Each row has a class, written after it.
[-16  27   0  50  10   9 -15 -17  15  -3  -3   4 -33 -13 -25 -21   4  21
 -28  -3 -57 -53 -20 -40  -6  39  -4   3 -12  20   3  -3  29 -23  -1  22
 -20 -11  -8  11  -7] -> q_222
[ -8   8  24   7  14 -12  -1  15 -10  -7 -22   1   4  -7   1 -21  -9 -20
   3 -20 -24   0 -11  -4  12  -8  17   0 -25  -8   0  21  18  17   0 -35
 -18 -20 -16  23  15] -> q_221
[-24  17 -12  -9  -9   3  -7 -24  21 -30  18 -46  -4 -16  41 -50   4  24
  36 -15  26   7 -39  24  39  70  37 -37  -1 -29 -10  38 -11 -10 -30  28
  33  29  29 -10 -20] -> q_147
[ 35  55 -61  11  -8 -29 -44 -14   9  27 -18  13 -21 -21 -18 -38   2   3
  -2 -51 -15  49  -6  -3   3  19 -34  52  38  -7  10  32  -4 -25 -23 -16
  62  18  -8 -27   3] -> q_984
[ -9  22   1   3   6   0  -6   3   6  -3 -43 -14  -1 -10 -32  -1  24 -17
  15  -7 -10   5  18   5   7  -9  11  24  15  -4   3  42 -14  -4 -30  20
  17   6  -9  22  39] -> q_221
[ -4  43  -4  15  -9  13   8  16   9 -20 -33  11  12  35   5 -11   6  13
  15  15 -15 -20 -12  -3 -23  13  -9 -15  -9 -22 -23 -10   8  -2  17  13
  -3  -6 -25   6  28] -> q_174
[ 10  18   7 -65 -68  42 -69  18 -14   4   3  22 -42  48  12 -60   9  16
 -39  -2   1  -4 -11  18   1  54 -11 -20  23 -20 -20   7 -11 -22 -14  35
  15  28 -12  -8  19] -> q_427
[ 25  12  10  -5  -6  14 -90  -4 -14  24 -45  92  15  -8 -40 -29 -45   1
  22  -7 -12  22  11  19  -4 -18  -2  12  40  42 -14  15  12 -13 -12  69
  35 -16 -19  12  -6] -> q_212
[ -8  -8  -5  10  13  -7  13   4  -1  -8 -23  -6  10  10   0 -13  -4  -6
 -10 -35 -33  10   3  -9  -4  -9  13   2 -24   5   6   0  -7 -33  -1 -25
  22 -23 -17   7  14] -> q_222
[-13 -32 -10 -34 -40  12  26  -2 -25  -6 -15 -15  14   4  10   7   1   7
 -26  51  40   4 -43   2 -11  41   2  12  12   5  19 -35   1   0  -5   7
 -27   3 -33 -27   1] -> q_19
[-43  -3  40  76 -18   2 -51  31  -7 -33  49   2 -21 -14 -10  -4 -28  20
  10 -51 -50  20 -19   2  23   8   6 -30 -31  26  -6  49 -16 -16  33 -51
  12  51  24  23  -6] -> q_927
[-14  -2  21 -15 -10  26  -9  -3   3   3 -24  17 -17  28  12   5  28  20
 -28 -10 -27  28  28   8  18  -6 -17 -41  39   8  20   1 -32 -15  17  56
   8 -15  21  26  29] -> q_222
[-10  -6 -64   1  -4  -8  13  -4   7  44   2   2  32  12  -4  24 -27  19
  23  -1  12 -20  10 -10 -35  11 -20 -23 -10  41  10  23   1  34 -31  12
 -17  31 -16   6 -59] -> q_427
[  1  -5   8   2  33  38  -1  -4 -18  37 -25 -30 -46   5 -17  23 -38  41
  -4 -23 -35 -32 -29  16   6  31  -9   0 -18 -43   2  -6  12  -1  -1 -30
  10 -20  18 -12  13] -> q_68
[-31  -5 -38  27  16 -14   8  35 -19  10 -11 -25   6  17  -5  37  23  30
  13  25  -8 -32   6 -16 -32  19 -21  12  -9  -4  -6 -29  -7  29 -24  -9
  -7   8  -4 -23  11] -> q_19
[ 28  -6  38 -82 -14   8 -26   4 -13  72  10   9 -36   2 -12 -55  29  13
  31 -15  23   0  15  25  21  20 -33  22  -8 -64  -2  65 -13   0 -35  15
  66   8   8  -8   9] -> q_68
[ -7  29  -7   0  19  11   9  12  10  -2 -43   5  15  -8  17 -20   2 -15
 -25   8 -25  39  15 -19   3 -15  -7   7   0  -8   5 -22   0  -7 -22 -29
  11   3  -4  -1  -7] -> q_514
[ 15  25   9  50  31  -8 -19   4   8   1  18  20   0 -14 -39  -7   1  -1
   5   3 -16   5  -4   3  15 -19 -15  16  -7 -31  -2   4   8   0  44  52
  12   5 -18 -16  -8] -> q_212
[-23  23 -10  17  13  12   6  16  -7 -11 -47   0 -20 -10 -10   9 -18  -3
 -27  -5 -23  30 -31  -6  15  -6   9   4  22  17  18 -30  -7   7   0  10
  17  -4  -4  16  -1] -> q_427
[ -1  26  -7   6   2 -21   6 -19  11 -60  -5 -17  49  20  37  27  48 -10
  -5  38  -8  24   3  -3   1 -13  30  -5  24 -29   4 -17  33  15  12  -9
 -21 -23   2   4  40] -> q_927
[ -4  15 -32  29  -2  -9 -10  13  37 -30   4   9 -44   4 -13  -6  31 -24
  13   9  23 -10  11 -18  16   2  -1  -7 -40 -34  -8  10  19  -6   5  29
  -3  32  23 -18 -10] -> q_147
[ 19  18   4  29  13   2 -23 -19  19   2  15  15 -12 -11 -65   0 -20 -21
   9  -4  19  20   0 -17  -5   7 -25 -28   0  17 -31  80 -15  10  -5  27
  -4   4   1 -20  11] -> q_212
[   4  -33  -10   50  -28  -46   18  -15    9   43   16    9   48  -13
   43  -28   39   21   10  -18  -62   38  -83   -2   13   -2   22   42
  -12 -114    2   14   20    3   41   21   -4   10  -33    9  -27] -> q_19
[-11  42  28 -27 -37  17 -11 -21   7 -43 -19  20 -28   1   0 -47 -14   3
 -68 -11 -11 -20  36   1  11 -25 -37  14  18 -23  -4 -22   3   7   9  10
  24 -13 -42  18  37] -> q_212
[-44  -9 -12 -23  36  24 -12  -1 -35  44  -8  10  40 -43   7 -12  25   8
  28 -19 -77   6 -22 -10  28  19 -16  14  37 -22  76  24  10 -14  13  13
  61   3  27  -1 -34] -> q_221
[-20  -8   0   7  -7 -28   4  -3   5 -10 -17  19   9   1   4  -3  -6  20
 -28 -33 -15  35  20 -16   5 -40  -8   1 -13  -6  14 -23 -18  -7  30 -33
  10 -19   4   8   7] -> q_222
[ 23   0   3 -33 -11  -6  34 -21 -13  21 -21   6  32  21  50  -2   6  -3
  17  -7 -36   3 -28   4 -17   2   1 -31  13 -38 -21  36  29  26 -19 -14
 -37 -36 -22  33  -1] -> q_68
[-15 -21 -15  74   1 -27   1  10  29  11  22  21 -44  -8  -5   4 -22  18
  10 -21 -34  -5 -32   0  26  15 -23 -19  -2 -44 -13   9  43  30  47  -9
 -20 -10  35  46  -6] -> q_927
[  0   7  14  17 -14 -19  -9  13  -1  -6 -34   4  -6  -5  12  -9  -1  -6
   4  14 -21  -6  -8 -14  -1 -22  -4  26   6 -22   2 -10  19  26  19   2
  25  12  24   3 -30] -> q_927
[-18  26 -10 -46   7  29  20 -38  34 -24  33   3  21 -22  10 -51   2  23
 -27  -9 -52 -25   2 -40  13  48   7 -24  -1 -23   0  56  19 -14  -6 -28
  35 -18  16 -17  -1] -> q_147
[-23 -11 -26   0  10   1   6   3   1  -1 -43  -1 -22   5  -2  18  10  28
 -31  -1  -9  -3  -6 -14   7 -28  13 -12  -3   1  12 -26 -14  28  -5   3
  16  -8   0  19  -4] -> q_427
[-29  16  25   2 -11   5   2  11   1  -4 -48   8  -8  -9  -7  19  -9  33
   0 -28  -9  -8  -6  -4  26   7  22  -3 -18 -23   9 -16  11  43  17 -28
  -2   6  -2  23  16] -> q_174
[-24   4   3 -35 -24   9 -10  16   6 -29 -44  33 -20  -3   3 -24   7   2
  -8 -15   6  16  -3  -9  34  -5  23 -32   7 -35   1   0   6   2  22   4
  -1   5   9  12  16] -> q_147
[ 17 -50   3 -53 -28  11  17  21   3  21  -1  20   8  -6  38 -58   8  25
 -56 -13 -16 -24  36 -12  38   4  13  -7  21  -6 -17  -5   1  23  -7  -3
  21  14 -37  10 -18] -> q_212
[ -3  -1  14 -78  -3   6  -5  38  25   9  -6  -1  30  23   9  24  -2  -1
 -13  15  -2  -3  41  18   5  -3  33  -1  -5 -39  -1  -9  21   2  30 -20
  -5   5  28   0  45] -> q_222
[ -8  37  -1   2  -2   0  28 -21  16  31   4 -27  -7  12 -17  17  -3   0
  19 -26  -3   8  32  -1  -2  -4 -54 -11  30   9  10 -28  -8  -6  14  38
 -45   7  15  17  17] -> q_222
[ -5   1  -9   8   1  -6  16  11  -1  -8 -50   3  31 -11  20  -4 -32 -20
  -2   1 -15  21 -21 -10 -11 -19  22  16  -9   2   8  -5  12   4  -7 -39
   1  -3   2  -1   3] -> q_221
[-26 -12 -16  43 -28 -11 -22  23   9 -21 -19  56  -8  16 -30  -8  25  -8
  23 -33   9  35  25 -18  24  12  -1  -9 -17 -17  13  34   2  -7   1  38
   4  19   9 -12   5] -> q_147
[-36 -12  35   9 -19 -31 -34  57  10  11 -16  -4 -50  26  29   3  42  16
 -15  46 -21 -21 -46  29  -1 -25   0 -15 -23 -60  15  27   7  10  55  -8
  11   3  50  43  50] -> q_221
[ -8  10 -28   9 -10  22  19   6  -1  -7 -27  -5   4  -8   7   5 -57  41
 -21  17  -2  -9 -40 -11 -10  33 -10 -20  26 -13 -18  -2   1  -1  27 -20
 -18  14  -5 -20 -19] -> q_68
[  5  33  -4  14   9  -1  -6   3   5 -16   8  14  -5 -13 -31  16  20  -8
  16   6   0   2  -3  -2  11   9  -4  14 -45   1  15   4  15   1  13   4
   2  14 -25   1 -32] -> q_174
[-20 -13   6   5   3 -10  11   7  -2   5 -18   7  16   1  12 -26   7  -8
  -3 -14 -15   5  12  -6   6 -32 -13   7 -15 -23  12  13  -2   9   2 -18
   6 -10 -11  20  19] -> q_221
[ -8 -21   8 -82   6   2 -11 -11 -13   6  29   3   1 -19   2  10  44 -25
   8  19   8 -37   2   5   8 -11   1  -3  25 -37   2  14  31  28  -6   7
  12  -3  12  15  58] -> q_212
[ 31  35   4  31  30 -25   3 -25   5  37  22   0  -1 -39 -32  -7 -15  37
   8  -8  34  -2 -11  -3  18   2 -11   1  -4  33  -6   5  -7  38  25   4
 -51  10 -63  20 -31] -> q_174
[-30   7  -3  25  19  24  -1  -1   7  14 -37  -3   2  -5  11  15 -23  30
  -7 -23 -32 -16   3 -12   7  -8  -3   6  -5 -40  19  15  14   7   5 -30
  24  13   4  -2  24] -> q_68
[ -1   5 -14  38  15   2 -16 -21  -2  30  19 -29 -42  11  20  39  43   7
  15  17  17   4  10  15 -14 -24 -62  -5  42  24  13  23 -33  -6 -28  41
   1  26  22  13  37] -> q_68
[  5  15 -20 -10 -27 -35  -6   4  22  -6 -12  -4  49   8 -16  -6  21  14
   4  -8 -18  28  28 -16   4 -20  15  44  -4   2  -7 -19  17 -11   5 -25
   3   7  12 -24   3] -> q_984
[ 24   4 -25  40  17   4   5   0   2  -2 -31 -45 -33  26   7  19  -6  -8
 -32  -6  27  39  -2  20  -7  17  -4  28 -15 -15   7 -17 -34 -12 -46  -7
  17   2  15 -52  31] -> q_147
[  9  -9 -14  36  16  -2  13   0   8  15 -16  -4   0  -6   5  25  -3  -2
  -4 -11 -28 -18   3  -6  -8 -41  10  21 -17 -14  22   6  10   7  25 -11
  -4  21   1   3   7] -> q_221
[ -1   4  11  37  17   3  12 -22  10   3  -2 -19 -39 -12  14  -6 -22  -4
 -31 -28 -37 -48 -18 -14  -4   1   6  24  30  39  56  22  42 -26  65 -22
  19  17  -5   6  18] -> q_514
[-19  39  34  25  29  -4 -29 -40   8  13  -5 -56  33 -16  -4   0 -28  -4
 -19 -40 -14  21  22  22  34  37  -3  37  43   9  23  -2   7  15 -10  31
 -35 -11 -18  10   7] -> q_222
[-15   4 -38  27  32  13  28 -19  46 -12  -5   7  10 -32 -23  15 -48   3
 -33  -4 -12 -28  26 -34  -4  -3   5   1   9  16 -21  -2  36  20   0 -42
 -43   1 -14  22  20] -> q_514
[ 20 -14   4   5   2  47 -32  35 -10  19   0  39 -67 -20 -35  15   2  -3
 -52  37 -19 -22 -50 -11  -3  36  25   7  -7  18   6  44  -8  15 -18  47
  28  44   5 -10 -10] -> q_427
[  1  25   4  53 -20   9  17   5 -26   1 -15 -15  -7 -19 -21  34 -10  -4
   2  -8 -22  21 -51  17 -23   1  -3  13 -15   5  20  13 -29 -12 -19  20
  13  57 -20 -10  -6] -> q_212
[-20  -1  -4  38   7  16  23  -3   8  -7  13  24  15   1 -21  -1   0  44
  31 -13 -11   6  22  -5  12  -7  -9   2 -17 -17  -4 -21 -17   5  14  52
  20   5 -10 -11  -1] -> q_19
[-28   4  16  25  -9   1  24   5  20 -46   1   3  -1  -8   3 -19  10 -12
 -33   0 -25  14  -9 -14  25   1   6   0  -1 -25   2  20   0  -1  23  16
  -4  -6   0   7   9] -> q_147
[ 11  28  -1  36  -1 -15   3   8  -2 -20  -5  19 -17  15   6   3  12  -8
   3  12  -4  12  -7  10 -13 -19 -16   4 -21 -16   6  -7  -5   3  12  46
  -3   4   3  -9 -16] -> q_147
[-11   8  12  29  -6 -22   4  14 -14 -10 -18  -7   4   6   9 -13   4   2
  11  -5  -2  15 -10 -20   2 -11  -5  -5 -21 -13  -1 -25   9  19  -1 -42
 -13   2   1   0   1] -> q_927
[-10  34   9   4  16   7 -22 -23  11   7  17 -30  22 -14 -29 -26 -32  11
 -20   3   3   3  25   2 -17  18 -37  45   1  -8 -23   0 -12   1 -36 -18
   0   5  -5 -20   5] -> q_514
[ -8 -22  -2  47   5 -15   2  -5  -4 -24 -13   3  -1  11 -16  -6   4  -8
   4  -5   1  -5 -11  -2   1  20   9  15 -30 -14  15  41   8   6   2  13
  14 -19   3 -19   3] -> q_221
[ 12  24  17 -11  -6   2  -3 -13  15  -1 -16  11 -22   3 -11   6 -19   1
 -14 -45 -27  10  30  -7  -2 -26   4   3 -15  -1   0   0  -5 -10  12 -16
  11   0  14   8  18] -> q_222
[ 31 -12   2  23  -7 -25  22  73 -30  49  13  41 -66   7   3 -11   3  17
  28  36  22   9 -65  15 -17   1 -32 -22 -40   2  -9   1  -8 -10  12 -10
 -10  19  -7  10 -13] -> q_68
[ 31  25   6 -72   7  22  20  13 -12  34  -8 -36  49 -13   4  -1 -16  -8
 -10  25  -8   6   6  27   3   9  18   2  36  27   9   9  -8  -8   3  -7
 -40  22 -41  11 -16] -> q_221
[-26 -12  17 -16 -10   0   9  -3 -24 -10 -43  -4   0 -18  -6   2  -9   1
  11 -16 -19  20 -27  -8   5 -41  -4  -1  12 -14 -10   7 -15  -9   9 -28
  10 -11  -1  25   3] -> q_68
[  9 -21 -13  35  24   1 -12 -44  51  52 -30 -15  24 -21 -10 -47 -15 -14
 -27 -27 -36 -26  10 -44   0 -19   4  45  31 -25 -27  37  30  -3  -6  -6
 -15   2 -25  16  14] -> q_514
[-15  10  -8 -22 -22   4  -2 -40  53  -3 -16  -3  21  -2 -44  25 -16  20
 -22  27  25   0  10 -15  11   8  -4 -16  44  47  -4  17  22  -4  44 -12
 -59 -23 -14  36  29] -> q_174
[-21  10  25  11 -21 -15  -6  -6  -6  -4 -29 -14  14 -12  -5 -21   9   3
  10 -25 -18  20 -23   0  13 -35  10   8 -34 -10  -2  -9  -4  10  -3  -8
 -13  12 -10  16  -7] -> q_984
[ -1   0 -29  17  18  20 -46 -29 -17 -14  22  33 -44  13 -16  30   4 -15
  28 -35  25   8 -14   8   2  -6  -2 -40  -8  -1  -1   4   5  21 -14  40
 -14   6   8   7  34] -> q_427
[-28 -60 -34 -51 -29  33  -9  51  -2 -14  -9  43  -5  34   8 -32   7   5
 -31  30  12  21   2  26  20  86  -7 -32 -23 -20   8  28  -2 -23 -46   9
  41 -27   9 -14  -5] -> q_147
[  9  -2  26 -44  -4   6 -10  29 -21  28  33  33 -14 -18  23  -2  -5   6
 -45  14 -28 -28  19  11   5  24 -21  24  32  16  17  -5  28  44 -24  -9
  22   2   3   8  26] -> q_212
[ 10 -39  15  13 -37 -27  27  -4  -1  12 -20   4  11   3  -1 -24   7   3
  -3 -22   8   6  -4  -3   8 -21  19  29  -5 -11  -5  -9   2   4 -10   6
  12   4 -23   2  25] -> q_212
[  5  16  17   8  11  23  11 -31 -23   0 -20  -7 -28  -1   6  21 -21   7
  16 -11  -6   9 -21  14  -2   1 -29  -3  17 -27  -5  -2  -7  23 -14  28
   2 -17  22  -1   7] -> q_68
[ 16   2   6   2  34   9  -5 -36   4   3  -8 -12  -4  12   2  27 -13  -9
 -17 -24   6   9  25  14  -2 -16 -17 -12  29 -19  -3  12 -21  27  14  48
 -12 -23   8  -1  27] -> q_222
[ -6  21 -27  76  19  -6 -30  -9   6 -18 -11  -1 -26  28  17 -17   2   5
   0  10   8   9 -31  -2  -6  -5 -14  -3 -27   2  19 -16  -7  -4   8  59
  37   8   5 -28 -38] -> q_427
[-25   6  34  26   7  -8  47  10   6 -19  -6 -17  -6 -22   9 -12  -1   7
  15   6  -5   6  -9 -23  12 -26  -7  11 -10  -3 -12  10 -14  11  -1  -8
  28   7  23   1   2] -> q_68
[-18   3 -11  10  -4  -8  -9  14   6 -38 -16   4 -12  28  11  15   8  -9
   0 -11   3  15 -12  21   1   5  23 -30 -15 -24  -1  20   9  -8   1 -15
 -12 -13   4  14  56] -> q_147
[  4  41   1 -21 -12   0   7 -20   3 -31 -26 -35  54  -2  20 -25 -17 -13
   8  28   2 -24 -28 -11 -20  10  30  -6  16 -12 -13  24  16   4  25   5
 -35  16 -21 -17 -12] -> q_221
[-19   4  -1  10  25   8 -15   1 -12  14 -21   5 -31  -2   4 -33  18 -47
  51  16 -10 -13 -11  16   8  15 -48 -28  31  26  -8  34   3  14 -48  84
  -1 -28  13  55  -9] -> q_221
[ 21   9 -46 -23  10 -10 -11  -4 -14  -5 -17   9 -27   8  15   1   5  13
  -9 -28   0 -11   2 -17  -5 -18  20  -1  26  10 -13 -39   6  20 -12 -16
  14  -3  -5  -1  17] -> q_427
[  0  18   3  29  81  22 -50 -12  14  10 -17 -56  25   4  50   1 -35 -23
  22  -3  10 -26   8  26  20  12  15  -6  43 -11 -17  42  28  27  -4  24
  -9   2 -10  -3  23] -> q_68
[ -7  18 -22  36   2 -27  -8  21  -2  -8  -8  46   1   1 -14   0   9  22
   1   6   6   3   8   3   2  -5 -17   0   6 -10  22   5  10  13  24  27
  30   2 -24  -5  12] -> q_212
[ 18  26   8  -3  47  35 -29 -11 -25   3   9   5 -26 -50 -64 -53   7 -13
  45  -1   5 -23 -36  12  17   1  18  20   0   8  -8  18 -14 -54  -6  50
  22  12 -44   6  25] -> q_221
[-13  -6  -1 -46 -29  15  -6   0 -18 -56  26 -13  -7 -16 -27  32  -4 -28
 -21   7  -7   8 -51  23   0  34  13  -8  31  -6 -13  47   5   3  27  -9
 -16   7  14   1  44] -> q_984
[-11  18  15 -12  11   1  -4  -5   0  -3 -35   5  22   7   2   6   2  31
   9 -12   7   2  15   4  11 -24  12   9 -38 -31   6 -39   1  27   9 -25
  12 -13 -15   5  17] -> q_174
